Below is a small trained network, with its code and all its weights. Each question gives an input and a class and asks what happens when units are switched off, that is, made to give their printed mean instead of their output.

import numpy as np


def w(rows, s, z=0):
    codes = np.array(rows[::2]) - 128.0
    scale = np.full(codes.shape[1], s)
    scale[-1] = z or s
    return codes * scale


def f(y):
    return y / 2 * (1 + np.tanh(0.7978845608 * (y + 0.044715 * y**3)))


def log_softmax(a):
    a = a - a.max(-1, keepdims=True)
    return a - np.log(np.exp(a).sum(-1, keepdims=True))


def net(x, mask):
    res = np.array(x, float).reshape(1, 2) / 4 @ E
    y = f(res @ A[0][:, :-1].T + A[0][:, -1])
    res = res + np.where(mask, y, B[0][:, -1]) @ B[0][:, :-1]
    return log_softmax(res[-1] @ U[:, :-1].T + U[:, -1])


A, B = {}, {}
E = w([
[173,171,52,72,222,57,194,107,155,11,163],'x0',
[178,39,1,106,90,78,179,127,41,190,165],'x1',
],0.011)
A[0] = w([
[42,105,182,181,82,237,37,143,121,194,72,197],'N1',
[137,148,86,108,187,128,148,117,142,57,128,169],'N2',
[136,100,100,115,179,136,121,75,165,91,133,88],'N3',
[171,168,80,28,231,39,206,88,132,89,200,167],'N4',
[155,206,179,143,206,140,119,119,196,76,127,187],'N5',
[144,46,143,131,8,115,145,162,54,229,163,191],'N6',
[174,186,87,99,201,74,217,113,120,90,169,172],'N7',
[26,189,255,172,124,205,72,140,178,114,56,169],'N8',
[158,199,155,116,175,148,154,130,148,70,166,253],'N9',
],0.0094,0.0058)
B[0] = w([
[117,84,136,112,141,134,148,191,87,119,113,242],'N1',
[116,160,129,109,155,94,165,118,123,149,130,190],'N2',
[112,170,142,117,107,124,154,103,142,69,81,152],'N3',
[84,142,160,93,116,113,198,123,61,120,61,254],'N4',
[93,137,143,95,140,119,94,147,104,111,129,206],'N5',
[171,53,94,186,77,159,116,174,127,154,172,225],'N6',
[92,143,143,70,128,94,194,125,99,140,76,224],'N7',
[136,142,87,118,180,140,91,4,201,153,247,252],'N8',
[76,199,185,92,160,94,139,144,120,84,159,195],'N9',
],0.014,0.021)
U = w([
[111,70,91,72,110,101,189,85,93,172,67,254],'0',
[200,112,133,140,135,146,144,55,231,111,57,66],'1',
[74,225,191,98,155,72,184,99,116,97,64,104],'2',
[91,167,145,99,218,144,21,58,170,108,176,133],'3',
[142,35,127,178,77,171,164,254,53,155,85,166],'4',
[225,57,31,208,101,161,92,84,189,200,205,167],'5',
[176,166,105,147,75,203,131,69,159,93,79,61],'6',
[95,122,103,143,103,186,111,74,162,99,69,62],'7',
],0.0073,0.0047)

Each question gives the input, the list of numbers given to net, and the class t.
The units are the neurons (one row each of A and B). Each row of codes is followed by its name. A weight is (code - 128) times the scale printed after its matrix; where a second scale follows, it is the last column's (A, B and U).
mask holds one flag per neuron, in row order. A switched-off neuron (its flag False) gives its mean, the last column of its row in B, instead of its output. The means were averaged over made-up inputs and are rounded, as every weight is.
A unit's drop is (log p(t) with every unit on - log p(t) with that unit switched off) / (log p(t) with every unit on - log p(t) with every unit switched off).
The circuit of an input: a set's keep is (log p(t) with only the set's units on - log p(t) with every unit switched off) / (log p(t) with every unit on - log p(t) with every unit switched off). Starting from all 9 units, units are removed one at a time, each time the one whose removal leaves the highest keep (on an exact tie, the one counted first), for as long as the keep stays at least 0.8.
circuit, biggest first: the units of the circuit, biggest drop first
unit that matters most: the unit with the biggest drop
top k neurons: the k neurons with the biggest drops, biggest first
drop of u: that unit's drop, to one decimal
input [4,5], class 2: unit that matters most	N6
input [-3,-2], class 5: circuit, biggest first	(N9, N4)
input [-5,-3], class 5: top 2 neurons	(N8, N9)
input [-3,1], class 4: top 2 neurons	(N8, N1)
input [-2,5], class 5: top 3 neurons	(N4, N1, N7)
input [-5,-5], class 3: top 2 neurons	(N8, N6)
input [-3,8], class 5: top 2 neurons	(N4, N1)
input [-2,6], class 5: top 3 neurons	(N4, N1, N7)
input [-7,2], class 4: top 2 neurons	(N1, N8)
input [-5,0], class 5: drop of N4	0.2
input [-6,4], class 4: drop of N5	0.0
input [3,-8], class 3: drop of N8	0.5
input [-7,-8], class 3: drop of N8	1.5
input [-8,0], class 5: top neuron	(N8)
input [0,-1], class 3: top 3 neurons	(N4, N6, N7)
